[128 = 0]

[105 105 142 162 150 151 117 109 128 111 137 112 143 144 131 102 152 146
 123 117 107 174 130 104 155 147 163 121 117 136 120 139 112  76 127 124
 139 130 127 113 152 120 120 133 139 138  96 136 107 125 100 160 179 134
 115 162 136 122 210 158 121 121 127 141 130 107 132 136 119 109 124 181
 165 163 157 131 127  95 110 128 132 118 144 127 122 103 125 132 153 157
 146 116 121 170 121 132  75 146 124 170 126 148  81 132 136 117  85 118
  77 138 123  87 130 138 139 110 110 129 104 156 129 131 124 122 177 133
  89 126 135 101 146 125 112 126 113 171 108 136 168 100 125] -> Z352 & Z818
[138 134 117 138 175 118 134 135 137 137  96 108 142  86 124 165 110 107
 138  97 147 128 132 125 130 123  92 115  81 131 132 118 121  94 157 109
 113 159 137 134 119 135 113 157 118 134 120 157 135 130 133 151 123 130
 118 152  79 111 141 174 136 127 111 119 127  94 121 112 120 132 154 139
 138 188 160 101 135 134 144  91 106 103 132 120 148 138 124 109 140 117
 130 106 128 144 121 151 152 137 119 145 125 126 129 128 140 139 160 126
 142 114 123 129 115 117 135 103 143 118 127 213 147 125 124 127  86 109
 116 138 150 132 141 131 120 127 125 153 122 129 162 126 111] -> Z352 & Z500
[139 137 127 108  97 126 123 133 158 114 181 116 124 111 149  94 157 135
 188 138  57 159 121 132 137 135 188 104 252 117 126 152 107 192 120 123
 142 115 129 117 149 130 125 133 145 150  80 141 125 128  57 141 107 131
 136 144  98 124 193 135 120 131 146 125 147  82 127 159 127 124 132 189
 149 160 127 116 132 119 112 125 118 109 145 129 154 114 121 139 141 161
 166  95 117 106 122 118 238 125 128 126 131 134 111 151 115  97 126 134
  96 102 142 104 133 106 172  95 137 126 124 187 117 148 124 109 165 119
  94 127 124 120 222 120   4 119 117 114 120 116 136 133 114] -> Z53 & Z818
[127  96 113 101 105 118 119 139 129 115 147  88 117  74 109 199 119 122
 170 135  64 125 132 136 124 122 147 138 182 126 148 120 113 157 183  89
 126 163 134 127 115 142 118 128 130 115 123 149 133 131  85 149 101 134
 130 153  29 140 163 140 148 154 109 104 129  78 106 144 115 129 145 132
 180 176 126  91 104 114 125 106 129  90 134 125 157 134 123 128 155 145
 120  73 110  63  96 129 252 113 133 113 148 120 121 146  66 127 180 132
 118 106 143 123 117  78 205 135 123 127 123 153 130 154 123 121 165 118
 114 134 154 153 203 115  48 137 115 148 113 116 150 153 101] -> Z65 & Z500
[151 150 127 147 114 114 136 148 138 131 138 116 117  47 146 159 159  99
 179 136 174 118 116 150 153 130 186  84 114 115 122 137 130 163 131  95
 122 119 128 129 182 119 141 121 123 125 180 127 133 125 114 123  90 122
 104 144  92 102 144 109 142 167 150 131 162 117 135 125 131 129 150 175
 162 151 154 114 127 156 113 120 119 113 136 139 120 128 119 104 123 135
 133 105 138 164 127 126 166 141 132 162 119 129 121 112 131 123 109 139
 146  98 133 127 127 110 111 140 142 125 132 108 120 142 132 110 141 108
 128 129 121 114 152 133  14 116 124 135 137 107 130 131 153] -> Z843 & Z500
[131 140 128 150 100 108 131 149 132 131 148 173  95  57 113 154 155  96
 154 140 154  97  88 130 127 163 227  98 114 113 126 156 141 155 162  95
 124 125 129 148 169 112 142 104 119 119 186 135 134 121 111 120  97 135
 117 136  95 109 159 103 141 122 148 120 144 117 130 125 135 126 139 171
 194 107 158 108 128 160 113 128 119 117 134 155 116 128 129  96 115 138
 136 123 132 155 118 126 162 142 128 155 120 132 102 107 120 113 100 129
 177  98 147 128 123 118 108 160  93 126 116 132 122 167 116 100 165 122
 143 116 121 126 147 125  36 122 121 132 125 120 131 145 166] -> Z843 & Z500
[150 124 117 129 157 109 119 140 139 123 116 111 132 160 114 157 155 112
 146 121 132 137 138 119 172 162 158 113 152 124 124 127 149 117 163 122
 131 150 148  86 109 127  97 136 107 131 128 159 132 126 126 187 112 104
 149 184  35 123 183 151 129 132  92 115 118  63 134 119 109 133 126 130
 162 176 130 106 117 106 117 118 123 100 146 127 151 131 132 130 150 135
 120  52 125  97 106 139 169 133 139 132 169 132 127 136 141 142 141 130
 134 127 152 130 117  83 156 107 125 136 121 100 117 111 126 132 136  91
 137 134 157 149 129 124  89 135 127 166 113 118 156 126 131] -> Z65 & Z500
[139 149 135 145 140 113 134 155 148 138 123 127 118  53 144 161 154 107
 154 140 156 124 113 138 139 122 183  72 105 105 124 126 136 135 137  76
  96 140 140 140 183 119 142 127 115 125 136 132 111 119 115 139 111 126
 112 137 105  97 148 133 138 118 161 139 168 100 132 118 133 139 176 181
 159 148 180  89 146 161 114 101 119 115 142 150 127 137 143 108 122 153
 143 113 143 203 121 128 137 124 126 170 139 144 117 102 120 122 102 124
 135  87 131 126 115 118  87 143 130 134 131 111 120 153 120 112 111 100
 124 133 121 107 180 129   4 124 119 114 130 111 146 136 155] -> Z843 & Z500
[110 117 143 153 106 132 125 131 130 155 155 118 120 106 127  81 178 130
 110 130 165 122 122 118 161 135 179 106 120 120  99 147 125 117 110 136
 159  86 116 109 150 133 142 136 125 132 192 120 119 140 118 132 131 129
 125 129 150 119 173 109 128 105 152 143 120 148 142 122 148 135 114 190
 165 113 141 134 125 120 127 170 105 113 138 129 111  93 141 120 131 170
 157 144 109 190 129 142  42 118 144 138 114 139 117 120 121 134  94 130
  97 118 121 109 133 135 103 115 127 139 127 140 136 108 113 127 193 151
 122 141  99  80  76 136  78 110 124 132 139 126 120 122 144] -> Z843 & Z358
[118 105 131 121  88 128 124 144 107 124 132 102  94   4 132 159 161 106
 133 130 179  75 115 130 163 122 190 116 105 115 131 131 134 158 174 107
 108  98 151 124 143 140 152 117 127 136 252 127 144 127 137 118 103 124
 112 137  80 145 124  89 139 128 139 121 152 145 150  98 127 131 135 161
 189 123 127 176  77 149 125 155 103  95 136 135 125 139 139 116 128 138
 119 115 103 113 106 122 182 129 142 133 138 130 109 117 135 153 111 128
 140  91 151 140 119 118 139 121 128 139 128 111 121 134 117 116 198 128
 148 135 134 154  81 130  64 125 133 119 154 117 114 145 146] -> Z843 & Z428
[112 114 134 154 152 144 131 151 124 116 135 118 127  70 141  99 165 135
 137 113 120 184 121 112 146 135  77 107 153 151 127 111  98  80 105 107
 130 109 122 112 141 137 127 143 147 138 109 136 145 131 106 150 152 133
 133 128 122 109 190 157 113 117 187 127 144 118 133 123 157 125 128 197
 152 136 143 139 124 117 115 117 121 130 149 139 131 115 140 126 136 148
 143 129 125 160 112 139 101 112 115 151 126 123 118 142 136 127 102 140
  67 121 110  85 140 136 129 121 131 129 127 151 133 106 130 131 145 126
  92 143 119  74 126 131  58 129 136 139 116 135 183 129 121] -> Z352 & Z818
[ 99 111 125 124 132 137 124 122 124 114 132 127 136  97 136 128 151 140
 110 117 114 155 125 114 153 136 102 105 148 127 121 131 115 111 136 122
 140 113 127 103 126 126 116 142 130 116 154 132 129 126 114 141 161 135
 141 153  91 129 159 149 139 124 122 116 126 105 137 117 121 134 148 173
 147 154 133 125 102 106 117 152 116 163 148 127 141 117 145 125 131 143
 143 109 122 144 119 132 148 115 127 153 125 130 137 138 154 135 122 129
  91 130 134 109 123 129 144 102 129 140 105 139 134  88 121 126 171 132
 112 147 131 114 105 121  85 125 126 151 112 127 134 120 118] -> Z65 & Z358
[134 129 129 141 112 124 134 127 113 126 146 102 111   4 139 123 149 112
 182 127  92 140  83 141  25 125 162 101 135 122 129 134  99 147 136  72
 141 138 108 147 197 135 185 126 130 129  93 132 145 128  64 127 122  94
 136 149 114  83 165 140 135 129 154 131 182 106 129 127 135 123 158 201
 181 162 173 106 149 160  89  84 116 124 128 115 133 135 119 116 141 156
 159 123 127 171 119 134 222 197 119 164 105 137 118 113 124  85 108 147
  98  98 118  88 123 104 127 147 127 116 131 161 133 181 117  84 146 135
  57 119 112  93 252 109   4 130 136 118 126 124 161 134 135] -> Z843 & Z818
[135 115 146 139  95 129 125 167 109 135 180 118  87  74 143 115 198 106
 125 121 139 137 129 115 167 147 215  89 217 114 115 155 115 136 119  98
 135  66 116 112 169 132 157 148 125 130 190 132 132 122  92 156 125 135
 119 144  91 111 199 107 135 118 159 136 165 120 129 124 142 133 111 237
 199 130 144 143  82 128 105 180 114 127 148 131 125 111 143 111 131 156
 150 126 135 163 104 128 167 121 144 145 123 143 102 129 129 146  91 138
  87  95 140 109 133  99 102 125 142 134 134 181 135 132 111 106 221 140
 115 148 103  93 115 125   4 117 137 104 136 105 121 152 158] -> Z843 & Z358

[124 106 142 111 122 132  91 158 120 103 123 188 135 140 111 118 117 132
 160 129  54 133 111 123 133  78  92 122 165 108 108 120 135 114 129 138
 112 175 126 152 233 144 137 132 114 128 137 233 137  98 141 126 137 128
 120 129 131 156 139 124 129 131 128 162 112 123 233 149 113 134 138 133
 106 145 138 143 139 126 133 147 124 171 177 113 138 122 113 124 136 124
 139 128 105 114 152 106 138 145 138  85 163 136 130 175 120 143 123 120
 125 140 106 148  90 147 136 123 128 124 168 149 126 124 120 132 135 173
 153 107 127  59 117 151  56 119 126 138 152 176 140 125 144] -> Y & Z581
[140 120 126 133 110 129 115 147 127 118 130 157 127 143 138 111 114 139
 136 132 114 141 111 143 144 116 118 137 190 126  96 117 119 125 124 142
 129 156 120 125 230 153 149 138 104 132 118 170 152 112 135 126 116 135
 105 134 107 127 141 130 110 137 125 196  91 123 141 186 139 141 119 121
 121 136 124 136 148 128 123 129 130 159 144 133 130 130 107 130 139 119
 136  82 116 104 162 120 117 138 135  97 146 139 132 170 102 144 134 134
 116 137 100 122  84 133 148 118 139 111 171 139 131 135 106 127 107 144
 124 116 131 104 126 157  77 131 126 137 153 133 142 126 117] -> Y & Z581
[129 163 125 124 120 134 115 143 102 142 131 123 135 149 155 138 151 110
 135 120 205 137 150 125 115 106 136 145  70 130 118 139 153 142 123 118
 101  79 104 122 111  68 146 110 127 125  87  75 137 115 156 118 116 144
 133 130 155 117 126 122 132 121 134 111 142 135 130 135 108 128 119 144
 143 134 138 122 135 118 134 111 121  89 137 104 172 137 120 136 126 124
 120 132 137 133 151 119 125 134 142 128 110 127 120 190 128 147 107 133
 129 113 123 115  88 113  96 119 116 126 121 128 132 112 129 126  46 129
 131 126 103 127 124 121 121 130 157 140  87 170 137 117 115] -> B & Z581
[123  94 130 107 113 124 124 139 105 125 139  92 123 114 117 108 144 120
 116 161  58 142 146 134 121 101 140 138  60 147 115 130 132 132 137 106
 111 146 170 128 192  72 147 123 182 148 103 141 120 122 155 127 159 123
 133 107 109 146 111  88 171 117 121 120 128 115 132 109 125 134  75 150
 131 127 115 122 146 185 109 159 137 139 124 112 111 119 119 113 143 143
 131 109 110 115 118 116 144 144 132 106 105 131 101 193 170 147 145 112
 121 145 149 140 151 136 112 118 138 116 107 133 221 108  88 129 133 111
 139 110  83 135 117 119  78 119 108 129 146 103 136  97 122] -> M & Z581
[121  87 141 130 140 148 129 126 108 114 129 172 125 133 104 117 109 149
 125 132  45 149 106 133 127  79  95 132 194 112 142  96 136 125 129 125
 144 210 133 168 164 135 131 142 102 119 130 233 132 111 136 115 129 133
 104 125 136 173 137 114 133 139 126 125 131 133 139 139 111 117 132 127
 110 131 124 114 142 136 130 148 135 146 143 150 121 138 121 126 125 115
 143 122 104 105 116 134 133 134 145 107 161 135 116 136 127 116 130 145
 124 139 116 158 108 101 172 123 130 155 160 146 113 123 147 146 110 130
 143 106 121 100 121 142  83 185 110 129 172 153 137 141 135] -> Y & Z581
[136 132 138 134 137 133 136 189 124  67 128 153 125 148  91 151 124 130
 135 105  77 138 166 120 154  61  99 121 130 102 118 124 138 120 139 135
 116 213 168 148 190 165 128  99 118 145 158 182 126 120 185 133 174 142
 107 121 122 124 132  98 112 119 139 189 127 132 107 159 126 129 151 113
 104 146  97 128 143 131 127 147 161 180 191 133 137 130 133 110 125  88
 147 132  89 157 148 117 163 141 125 130 146 140 134 133 125  95 126 123
 119 103 127 128 134 128 150 155 132 136 147 116 126 137 128 137 150 126
 146 107 131  89 140 165 169  97  87 142 164 183 141 113 123] -> Y & Z567
[130 118 132 126 112 130  95 144 127  91 129 233 140 146 123 117 105 143
 163 105  74 130 127 128 141  98 113 123 201 104 103 129 115 108 128 144
 116 166 122 159 184 172 111 135  80 121 130 233 135 104 108 106 128 139
 112 161 100 129 110 150 113 129 127 176  96 125 140 141 154 144 126 128
 110 150 143 121 153 118 122 158 111 140 182 137 119 124 114 149 123 107
 126 129 147 119 135 143 132 149 127  97 164 136 145 153 112 136 134 152
 120 110 100 120 120 124 161 148 128 104 174 117 118 143 135 152 153 124
 136  92 138 104 123 155  79 148  98 143 154 155 129 131 128] -> Y & Z581
[107 133 121  79 105 154 108 140 128 144 135 148 118 118 173 141 120 148
 153 149 151 131 135 158  98 135 114 130 121 111 109 171 150 115 153 121
 125  76 100  88 104 165 125 124 117 140  73 191 132  99  95  88  93 125
 139 136 174 130 127 122 159 131 132 105 167 108 113 128 127 139 134 121
 138 148 131 130 140 136 116 101 124 144  77 130 124 135 128 148 129  37
 130 131 129  96 117 136 115 105 123 106 114 131 132 203 109 112 138 146
 131 124 108 110 108  49 101 126 123 105 123 132 108 111 159 112  67 180
 114 103 132 113 136 131  93 139 123 125  63 180 120 137 136] -> Z & Z120
